Here is a tiny trained network, its code and every weight. The questions are about switching its units off for an input and a class, where a switched-off unit gives its printed mean instead of its output.

import numpy as np


def w(rows, s, z=0):
    codes = np.array(rows[::2]) - 128.0
    scale = np.full(codes.shape[1], s)
    scale[-1] = z or s
    return codes * scale


def f(y):
    return y / 2 * (1 + np.tanh(0.7978845608 * (y + 0.044715 * y**3)))


def log_softmax(a):
    a = a - a.max(-1, keepdims=True)
    return a - np.log(np.exp(a).sum(-1, keepdims=True))


def net(x, mask):
    res = np.array(x, float).reshape(1, 4) / 4 @ E
    y = f(res @ A[0][:, :-1].T + A[0][:, -1])
    res = res + np.where(mask, y, B[0][:, -1]) @ B[0][:, :-1]
    return log_softmax(res[-1] @ U[:, :-1].T + U[:, -1])


A, B = {}, {}
E = w([
[101,162,154,208,213,98,68,232,90,54],'x0',
[43,118,48,151,140,42,172,44,159,71],'x1',
[163,18,225,155,227,81,135,118,217,178],'x2',
[81,53,60,254,121,189,173,174,79,195],'x3',
],0.0067)
A[0] = w([
[159,100,108,74,80,147,164,63,155,200,106],'neuron 0',
[206,125,193,111,120,229,97,179,101,208,95],'neuron 1',
[105,154,160,194,197,91,70,190,86,55,98],'neuron 2',
[168,235,166,17,116,71,74,89,163,54,31],'neuron 3',
[146,99,115,65,75,158,171,68,164,181,100],'neuron 4',
[189,2,230,151,237,92,124,117,234,199,42],'neuron 5',
[95,155,164,192,212,97,68,184,76,63,100],'neuron 6',
[22,111,54,162,151,29,182,65,174,89,82],'neuron 7',
[146,80,123,76,63,168,194,75,174,187,76],'neuron 8',
[66,56,58,236,112,214,179,159,57,200,77],'neuron 9',
[212,144,176,126,110,203,81,193,100,197,95],'neuron 10',
[127,225,87,105,48,196,111,137,36,96,2],'neuron 11',
],0.0062,0.0024)
B[0] = w([
[189,179,85,179,124,161,71,164,165,156,187],'neuron 0',
[101,85,135,120,57,71,135,198,156,47,198],'neuron 1',
[185,187,82,171,134,164,80,153,186,180,194],'neuron 2',
[137,99,209,73,189,104,61,60,123,166,215],'neuron 3',
[160,175,95,169,128,155,77,155,164,151,186],'neuron 4',
[99,243,114,193,100,104,205,58,11,112,255],'neuron 5',
[173,166,80,170,121,166,73,145,168,170,196],'neuron 6',
[100,81,154,111,34,34,125,216,153,32,206],'neuron 7',
[168,196,103,158,117,145,86,143,161,144,191],'neuron 8',
[126,100,254,55,197,79,20,35,123,197,231],'neuron 9',
[99,82,132,94,59,70,132,190,170,56,191],'neuron 10',
[81,214,127,177,106,99,196,77,27,104,196],'neuron 11',
],0.008,0.0082)
U = w([
[110,201,104,172,117,120,204,83,2,119,116],'0',
[132,95,231,72,206,113,54,72,139,180,111],'1',
[177,172,26,173,134,183,83,158,235,171,122],'2',
[102,66,125,111,53,76,146,194,180,43,116],'3',
[123,85,90,109,171,182,180,130,135,126,254],'4',
[124,69,78,103,159,160,194,134,142,149,77],'5',
],0.0095,0.0087)

Each question gives the input, the list of numbers given to net, and the class t.
The units are the neurons (one row each of A and B). Each row of codes is followed by its name. A weight is (code - 128) times the scale printed after its matrix; where a second scale follows, it is the last column's (A, B and U).
mask holds one flag per neuron, in row order. A switched-off neuron (its flag False) gives its mean, the last column of its row in B, instead of its output. The means were averaged over made-up inputs and are rounded, as every weight is.
A unit's drop is (log p(t) with every unit on - log p(t) with that unit switched off) / (log p(t) with every unit on - log p(t) with every unit switched off).
The circuit of an input: a set's keep is (log p(t) with only the set's units on - log p(t) with every unit switched off) / (log p(t) with every unit on - log p(t) with every unit switched off). Starting from all 12 units, units are removed one at a time, each time the one whose removal leaves the highest keep (on an exact tie, the one counted first), for as long as the keep stays at least 0.8.
units of the circuit, in order: the units of the circuit, biggest drop first
most important unit: the unit with the biggest drop
top k neurons: the k neurons with the biggest drops, biggest first
drop of u: that unit's drop, to one decimal
input [0,-2,2,-1], class 4: top 3 neurons => [neuron 9; neuron 7; neuron 11]
input [-7,8,-2,1], class 3: units of the circuit, in order => [neuron 7]
input [-3,5,1,-4], class 3: top 2 neurons => [neuron 9; neuron 7]
input [-3,-5,6,-1], class 0: top 2 neurons => [neuron 5; neuron 7]
input [7,8,-4,-8], class 1: top 3 neurons => [neuron 3; neuron 1; neuron 10]
input [4,6,-1,-3], class 3: top 2 neurons => [neuron 7; neuron 9]
input [-8,-2,4,5], class 2: top 3 neurons => [neuron 0; neuron 8; neuron 4]
input [3,-7,4,5], class 3: top 3 neurons => [neuron 1; neuron 10; neuron 3]
input [4,-3,1,-3], class 2: units of the circuit, in order => [neuron 9; neuron 2]
input [8,3,-4,-8], class 1: top 2 neurons => [neuron 3; neuron 0]
input [3,-3,1,-2], class 4: top 2 neurons => [neuron 9; neuron 7]
input [4,0,-4,-8], class 1: top 2 neurons => [neuron 3; neuron 5]
input [-2,6,5,0], class 3: top 2 neurons => [neuron 7; neuron 11]
input [8,4,-6,1], class 2: most important unit => neuron 2
input [-8,-4,-1,3], class 2: drop of neuron 7 => 0.0
input [-7,3,7,-1], class 0: drop of neuron 6 => 0.1
input [3,-7,-5,4], class 3: drop of neuron 5 => 0.4
